Below are the code and all the weights of a small trained network. Each question names an input and a class and asks about switching units off, where a switched-off unit gives its printed mean instead of its output.

import numpy as np


def w(rows, s, z=0):
    codes = np.array(rows[::2]) - 128.0
    scale = np.full(codes.shape[1], s)
    scale[-1] = z or s
    return codes * scale


def f(y):
    return np.maximum(y, 0)


def log_softmax(a):
    a = a - a.max(-1, keepdims=True)
    return a - np.log(np.exp(a).sum(-1, keepdims=True))


def net(x, mask):
    res = np.array(x, float).reshape(1, 4) / 4 @ E
    y = f(res @ A[0][:, :-1].T + A[0][:, -1])
    res = res + np.where(mask, y, B[0][:, -1]) @ B[0][:, :-1]
    return log_softmax(res[-1] @ U[:, :-1].T + U[:, -1])


A, B = {}, {}
E = w([
[128,128,128],'x0',
[91,27,146],'x1',
[164,143,220],'x2',
[251,101,91],'x3',
],0.016)
A[0] = w([
[43,51,59,162],'n1',
[203,97,105,133],'n2',
[165,149,176,119],'n3',
[123,186,67,201],'n4',
[195,16,100,93],'n5',
[174,74,52,112],'n6',
[159,224,163,144],'n7',
[152,188,161,136],'n8',
[173,134,148,73],'n9',
[188,174,97,130],'n10',
[69,170,197,152],'n11',
[120,197,59,181],'n12',
[167,154,177,124],'n13',
[143,68,222,23],'n14',
[125,174,85,179],'n15',
[71,185,186,219],'n16',
[88,47,58,140],'n17',
[143,77,186,103],'n18',
[184,160,161,71],'n19',
[31,118,115,225],'n20',
[115,211,7,214],'n21',
[159,178,175,111],'n22',
[95,142,139,193],'n23',
[188,175,193,68],'n24',
[114,172,43,194],'n25',
[65,146,142,233],'n26',
[178,99,104,133],'n27',
[94,91,155,143],'n28',
[160,99,186,125],'n29',
[42,198,115,191],'n30',
[130,48,69,150],'n31',
[80,217,190,222],'n32',
[157,191,156,117],'n33',
[77,90,123,115],'n34',
[174,97,103,161],'n35',
[182,107,113,166],'n36',
[103,143,62,254],'n37',
[142,182,190,141],'n38',
[143,59,229,20],'n39',
[153,54,71,54],'n40',
[223,87,98,136],'n41',
],0.014,0.0044)
B[0] = w([
[65,90,98,222],'n1',
[158,184,91,209],'n2',
[105,150,67,177],'n3',
[194,104,138,204],'n4',
[134,197,159,220],'n5',
[121,187,152,208],'n6',
[51,147,137,220],'n7',
[34,138,110,188],'n8',
[131,106,96,164],'n9',
[143,144,57,209],'n10',
[159,135,215,204],'n11',
[224,81,149,211],'n12',
[98,144,68,181],'n13',
[218,82,121,177],'n14',
[218,84,156,185],'n15',
[130,143,240,214],'n16',
[54,151,110,205],'n17',
[193,125,149,168],'n18',
[114,124,89,183],'n19',
[103,78,134,214],'n20',
[213,102,143,249],'n21',
[50,136,77,185],'n22',
[130,98,178,166],'n23',
[94,109,93,200],'n24',
[192,124,159,208],'n25',
[128,78,162,195],'n26',
[156,206,115,186],'n27',
[127,75,132,167],'n28',
[174,130,75,172],'n29',
[117,73,191,223],'n30',
[59,219,191,197],'n31',
[113,155,229,226],'n32',
[44,116,87,190],'n33',
[112,121,108,171],'n34',
[126,220,102,188],'n35',
[124,173,97,191],'n36',
[129,77,147,199],'n37',
[99,163,144,191],'n38',
[255,100,101,182],'n39',
[108,170,169,186],'n40',
[155,194,101,231],'n41',
],0.0082,0.017)
U = w([
[213,32,196,117],'0',
[68,209,202,253],'1',
[247,132,115,91],'2',
[66,155,36,41],'3',
[26,56,139,101],'4',
],0.013,0.0025)

Each question gives the input, the list of numbers given to net, and the class t.
The units are the neurons (one row each of A and B). Each row of codes is followed by its name. A weight is (code - 128) times the scale printed after its matrix; where a second scale follows, it is the last column's (A, B and U).
mask holds one flag per neuron, in row order. A switched-off neuron (its flag False) gives its mean, the last column of its row in B, instead of its output. The means were averaged over made-up inputs and are rounded, as every weight is.
A unit's drop is (log p(t) with every unit on - log p(t) with that unit switched off) / (log p(t) with every unit on - log p(t) with every unit switched off).
The circuit of an input: a set's keep is (log p(t) with only the set's units on - log p(t) with every unit switched off) / (log p(t) with every unit on - log p(t) with every unit switched off). Starting from the 12 units with the biggest drops (on a tie, the unit counted first), units are removed one at a time, each time the one whose removal leaves the highest keep (on an exact tie, the one counted first), for as long as the keep stays at least 0.8.
units of the circuit, in order: the units of the circuit, biggest drop first
unit that matters most: the unit with the biggest drop
top k neurons: the k neurons with the biggest drops, biggest first
drop of u: that unit's drop, to one decimal
input [2,7,4,1], class 2: units of the circuit, in order => [n30 n39 n29]
input [5,6,1,7], class 2: top 3 neurons => [n39 n14 n7]
input [7,5,-6,0], class 4: unit that matters most => n1
input [1,6,1,4], class 2: top 4 neurons => [n39 n14 n7 n32]
input [2,7,-3,1], class 1: top 3 neurons => [n31 n5 n40]
input [3,8,-2,1], class 1: top 2 neurons => [n31 n5]
input [-7,3,0,-4], class 4: top 2 neurons => [n21 n12]
input [-3,1,5,3], class 2: top 2 neurons => [n39 n14]
input [-4,0,3,3], class 3: top 2 neurons => [n21 n12]
input [-7,4,-5,2], class 1: drop of n31 => 0.2
input [-7,1,-1,-3], class 4: drop of n12 => 0.1
input [6,5,-7,2], class 1: drop of n31 => 0.4
